Below are the code and all the weights of a small trained network. Each question names an input and a target symbol and asks about switching units off, where a switched-off unit gives its printed mean instead of its output.

import numpy as np


def w(rows, s, z=0):
    codes = np.array(rows[::2]) - 128.0
    scale = np.full(codes.shape[1], s)
    scale[-1] = z or s
    return codes * scale


def f(y):
    return y / 2 * (1 + np.tanh(0.7978845608 * (y + 0.044715 * y**3)))


def softmax(a):
    e = np.exp(a - a.max(-1, keepdims=True))
    return e / e.sum(-1, keepdims=True)


def log_softmax(a):
    a = a - a.max(-1, keepdims=True)
    return a - np.log(np.exp(a).sum(-1, keepdims=True))


def net(x, mask):
    ids = ['Σαβδελμξπτφ'.index(c) for c in x.split()]
    T = len(ids)
    res = E[ids] + P[:T]
    q, k, v = (res @ M[0].T for M in (Q, K, V))
    z = softmax(np.where(np.tri(T) > 0, q @ k.T / 3**0.5, -1e9)) @ v
    res = res + np.where(mask[0], z, O[0][:, -1]) @ O[0][:, :-1]
    y = f(res @ A[0][:, :-1].T + A[0][:, -1])
    res = res + np.where(mask[1:9], y, B[0][:, -1]) @ B[0][:, :-1]
    return log_softmax(res[-1] @ U[:, :-1].T + U[:, -1])


Q, K, V, O, A, B = {}, {}, {}, {}, {}, {}
E = w([
[131,126,151,216,148,225,110],'Σ',
[56,171,110,191,218,145,221],'α',
[210,105,116,108,212,223,114],'β',
[146,69,87,60,80,124,160],'δ',
[41,96,107,180,18,117,186],'ε',
[140,72,162,59,82,138,121],'λ',
[134,98,129,146,108,165,129],'μ',
[121,109,95,188,188,218,154],'ξ',
[86,40,8,114,148,143,147],'π',
[28,141,122,221,103,121,94],'τ',
[183,64,98,51,167,159,137],'φ',
],0.016)
P = w([
[189,65,239,192,160,2,167],'0',
[90,118,61,130,161,166,82],'1',
[94,100,55,141,158,157,72],'2',
[93,100,56,167,158,158,59],'3',
[65,100,41,148,153,166,61],'4',
[71,86,44,145,165,159,48],'5',
[72,91,32,160,149,165,42],'6',
[74,79,36,163,158,158,57],'7',
[65,82,38,175,147,163,42],'8',
[47,79,28,171,168,167,71],'9',
[80,80,2,167,175,174,61],'10',
[62,82,41,187,195,154,78],'11',
],0.0068)
Q[0] = w([
[191,161,174,112,180,82,108],'head 0',
[97,228,143,197,93,6,151],'head 0',
[199,142,179,102,68,74,154],'head 0',
],0.013)
K[0] = w([
[171,241,161,111,139,218,102],'head 0',
[3,144,6,66,128,202,50],'head 0',
[126,178,167,74,46,186,138],'head 0',
],0.012)
V[0] = w([
[230,115,91,110,249,144,123],'head 0',
[179,122,159,85,84,145,75],'head 0',
[108,107,89,67,108,73,161],'head 0',
],0.014)
O[0] = w([
[88,131,100,147,157,87,192,110],'head 0',
[167,17,142,169,154,133,151,1],'head 0',
[39,118,255,75,126,186,140,204],'head 0',
],0.02,0.0077)
A[0] = w([
[193,1,110,228,58,111,124,254],'neuron 0',
[73,147,191,71,167,189,98,114],'neuron 1',
[24,221,164,106,86,94,104,44],'neuron 2',
[141,205,94,92,68,123,98,107],'neuron 3',
[75,139,104,228,129,199,112,189],'neuron 4',
[241,156,83,159,120,66,33,5],'neuron 5',
[100,84,50,140,199,83,175,239],'neuron 6',
[128,23,173,116,82,233,136,80],'neuron 7',
],0.0072,0.0086)
B[0] = w([
[236,97,141,31,160,212,154,162],'neuron 0',
[136,110,60,147,18,1,164,251],'neuron 1',
[207,87,77,86,175,171,153,244],'neuron 2',
[67,105,171,206,229,197,158,187],'neuron 3',
[179,92,165,43,126,64,126,186],'neuron 4',
[26,34,124,133,150,5,109,157],'neuron 5',
[161,208,252,174,72,163,117,201],'neuron 6',
[68,106,21,229,128,170,243,182],'neuron 7',
],0.007,0.024)
U = w([
[201,92,46,157,166,76,146,83],'Σ',
[120,167,83,135,217,180,162,76],'α',
[196,172,127,142,122,144,195,13],'β',
[77,71,111,199,159,101,188,3],'δ',
[133,157,99,157,59,204,108,142],'ε',
[148,64,126,118,204,192,176,36],'λ',
[248,135,177,23,137,195,74,197],'μ',
[94,210,107,206,109,61,130,66],'ξ',
[126,155,126,17,108,75,156,218],'π',
[65,83,164,127,193,139,50,253],'τ',
[84,130,255,119,157,171,141,143],'φ',
],0.0054,0.0063)

Each question gives the input, a string of symbols that net reads in full, and the target symbol t.
The units are the heads (3 rows each of Q, K, V and O) and the neurons (one row each of A and B). Each row of codes is followed by its name. A weight is (code - 128) times the scale printed after its matrix; where a second scale follows, it is the last column's (O, A, B and U).
mask holds one flag per unit, heads first, then neurons. A switched-off unit (its flag False) gives its mean, the last column of its rows in O or B, instead of its output. The means were averaged over made-up inputs and are rounded, as every weight is.
A unit's drop is (log p(t) with every unit on - log p(t) with that unit switched off) / (log p(t) with every unit on - log p(t) with every unit switched off).
The circuit of an input: a set's keep is (log p(t) with only the set's units on - log p(t) with every unit switched off) / (log p(t) with every unit on - log p(t) with every unit switched off). Starting from all 9 units, units are removed one at a time, each time the one whose removal leaves the highest keep (on an exact tie, the one counted first), for as long as the keep stays at least 0.8.
units of the circuit, in order: the units of the circuit, biggest drop first
most important unit: the unit with the biggest drop
top k neurons: the k neurons with the biggest drops, biggest first
drop when u is switched off: that unit's drop, to one decimal
input ε ε λ ξ π τ Σ ε δ λ, target ε: units of the circuit, in order	head 0; neuron 7; neuron 1
input α φ ε π λ α δ π π, target α: top 2 neurons	neuron 3; neuron 1
input φ ε π π ξ ξ φ π ε τ λ, target φ: units of the circuit, in order	head 0; neuron 6; neuron 1
input β π τ ε Σ π α μ φ π, target β: most important unit	neuron 6
input μ λ μ τ α, target α: units of the circuit, in order	head 0; neuron 3; neuron 1
input ε τ ε μ ε α, target α: units of the circuit, in order	head 0; neuron 3; neuron 2
input β ε φ ε π λ ξ, target β: units of the circuit, in order	neuron 6; head 0; neuron 0
input μ π π φ π ξ π φ, target μ: units of the circuit, in order	head 0; neuron 1; neuron 0; neuron 7
input λ μ ε φ π Σ π π Σ τ Σ δ, target λ: top 3 neurons	neuron 7; neuron 0; neuron 1
input Σ π μ π ξ Σ φ, target Σ: top 2 neurons	neuron 5; neuron 0
input μ α π ε Σ δ, target μ: drop when neuron 1 is switched off	0.3
input Σ π Σ μ π μ π ξ, target Σ: drop when neuron 0 is switched off	0.2
input ξ π δ ξ α μ τ β π β, target ξ: drop when head 0 is switched off	0.7
input μ Σ ε ε π μ τ δ π, target μ: drop when neuron 7 is switched off	0.1
input τ π ξ, target τ: top neuron	neuron 5
